Small tables with named rows and columns. After each table, cells are looked up by row and column.

Table Zor
|  | Taf | Vuvudu | Kizugi | Gupal | Sulez | Pipu |
|---|---|---|---|---|---|---|
| Mubek | 37 | 77 | -251 | -578 | -189 | 370 |
| Kesuv | 36 | 1 | -33 | -461 | -107 | 370 |
| Larufor | 36 | 71 | -33 | -856 | -189 | 371 |
| Nuzefu | 75 | 531 | -358 | -578 | -189 | 370 |
| Bilefid | 36 | 1 | -33 | -473 | -77 | 370 |

Taf of Nuzefu: 75
Taf of Larufor: 36
Kizugi of Kesuv: -33
Vuvudu of Bilefid: 1
Sulez of Nuzefu: -189
Gupal of Nuzefu: -578
Kizugi of Mubek: -251
Pipu of Larufor: 371
Kizugi of Bilefid: -33
Pipu of Nuzefu: 370
Pipu of Kesuv: 370
Sulez of Mubek: -189
Row with the largest Gupal: Kesuv

Table Lof
	Gevifo	Vok	Punabaz	Fafu
Taf	0.4	0.9	0.3	0.5
Bik	0.3	0.8	0.1	0.4
Bonedib	0.5	0.8	0.5	0.6

What is the Vok of Taf in Lof? 0.9
What is the Vok of Bik in Lof? 0.8
What is the Fafu of Bonedib in Lof? 0.6
What is the Fafu of Bik in Lof? 0.4
What is the Gevifo of Bik in Lof? 0.3
What is the Punabaz of Bonedib in Lof? 0.5
What is the Vok of Bonedib in Lof? 0.8
What is the Fafu of Taf in Lof? 0.5
What is the Punabaz of Bik in Lof? 0.1
What is the Gevifo of Bonedib in Lof? 0.5
What is the Gevifo of Taf in Lof? 0.4
What is the Punabaz of Taf in Lof? 0.3
Which row has the largest Gevifo? Bonedib

Gime =
	Bobaku	Tipu	Mefu	Putuger	Lop	Sokelik	Zesom
Tipuga	7956	6900	9187	8278	2429	4948	3946
Supokit	8104	7107	9078	8169	3032	4709	3921
Diledug	6573	7432	4730	4668	9511	1562	3644
Gaso	6472	7145	4670	4486	9644	1556	3648
Kime	7151	7804	5520	5021	8991	1527	3425
Tela	5012	4335	6867	6866	918	8550	6093
Tobuz	8076	7702	8403	7372	5267	3120	3015
Bagof	2944	3275	3224	3619	3415	8226	7370

Tobuz, Mefu: 8403
Tipuga, Tipu: 6900
Supokit, Bobaku: 8104
Tela, Bobaku: 5012
Tobuz, Zesom: 3015
Tela, Zesom: 6093
Kime, Tipu: 7804
Tela, Putuger: 6866
Diledug, Zesom: 3644
Gaso, Lop: 9644
Supokit, Tipu: 7107
Kime, Mefu: 5520
Gaso, Zesom: 3648

Table Bizom
	Bilof	Dotas	Bodino	Nefa
Guz	92	98	142	67
Sotid	107	103	140	115
Fop	149	148	107	163
Mosab	81	86	165	48
Kunere	134	102	147	178
Vekob	107	113	123	77
Totu	108	107	155	105
Mudalim	168	162	75	182
Toz	157	131	131	216
Fifevus	130	118	143	153

What is the Bilof of Vekob in Bizom? 107
What is the Bodino of Fop in Bizom? 107
What is the Bilof of Kunere in Bizom? 134
What is the Dotas of Fop in Bizom? 148
What is the Bodino of Sotid in Bizom? 140
What is the Bodino of Mosab in Bizom? 165
What is the Nefa of Fifevus in Bizom? 153
What is the Bodino of Mudalim in Bizom? 75
What is the Bilof of Sotid in Bizom? 107
What is the Dotas of Toz in Bizom? 131
What is the Bilof of Guz in Bizom? 92
What is the Bilof of Toz in Bizom? 157
What is the Bilof of Totu in Bizom? 108
What is the Dotas of Guz in Bizom? 98
What is the Nefa of Sotid in Bizom? 115
What is the Dotas of Mudalim in Bizom? 162

Table Giv
columns: Namu, Bim, Nozen, Lod, Baz, Riz, Kitodan
Rif: [2235, 2635, 3176, 4283, 2474, 5481, 3863]
Fugasa: [2362, 2490, 2557, 2591, 2278, 4203, 3420]
Vor: [2340, 2787, 3305, 4668, 2752, 6679, 3741]
Bokiluv: [2205, 2662, 2775, 7299, 2586, 8240, 3025]
Pipozon: [2212, 2819, 3139, 3335, 2938, 6421, 3436]
Mavi: [2065, 2439, 3620, 4109, 3437, 6840, 3778]
Mir: [2385, 2460, 3062, 3238, 2998, 5380, 3220]
Nuveg: [2356, 2615, 3207, 3271, 2783, 5662, 3229]
Doba: [2277, 2693, 4151, 3712, 3720, 7433, 5247]
Vememar: [2258, 3165, 3662, 6042, 2966, 9311, 3802]
Guva: [2254, 3023, 4098, 5172, 3079, 9258, 4596]
Zifi: [890, 2877, 3919, 3178, 3876, 8444, 5137]
Dar: [2034, 2833, 3238, 3937, 2258, 5975, 3579]
Nit: [2250, 2914, 3017, 3961, 2507, 5264, 3653]

Mir, Namu => 2385
Nuveg, Lod => 3271
Nuveg, Namu => 2356
Doba, Riz => 7433
Fugasa, Lod => 2591
Bokiluv, Baz => 2586
Rif, Riz => 5481
Vememar, Kitodan => 3802
Rif, Namu => 2235
Nit, Namu => 2250
Dar, Baz => 2258
Vor, Baz => 2752
Vememar, Bim => 3165
Vor, Riz => 6679
Doba, Nozen => 4151
Pipozon, Kitodan => 3436

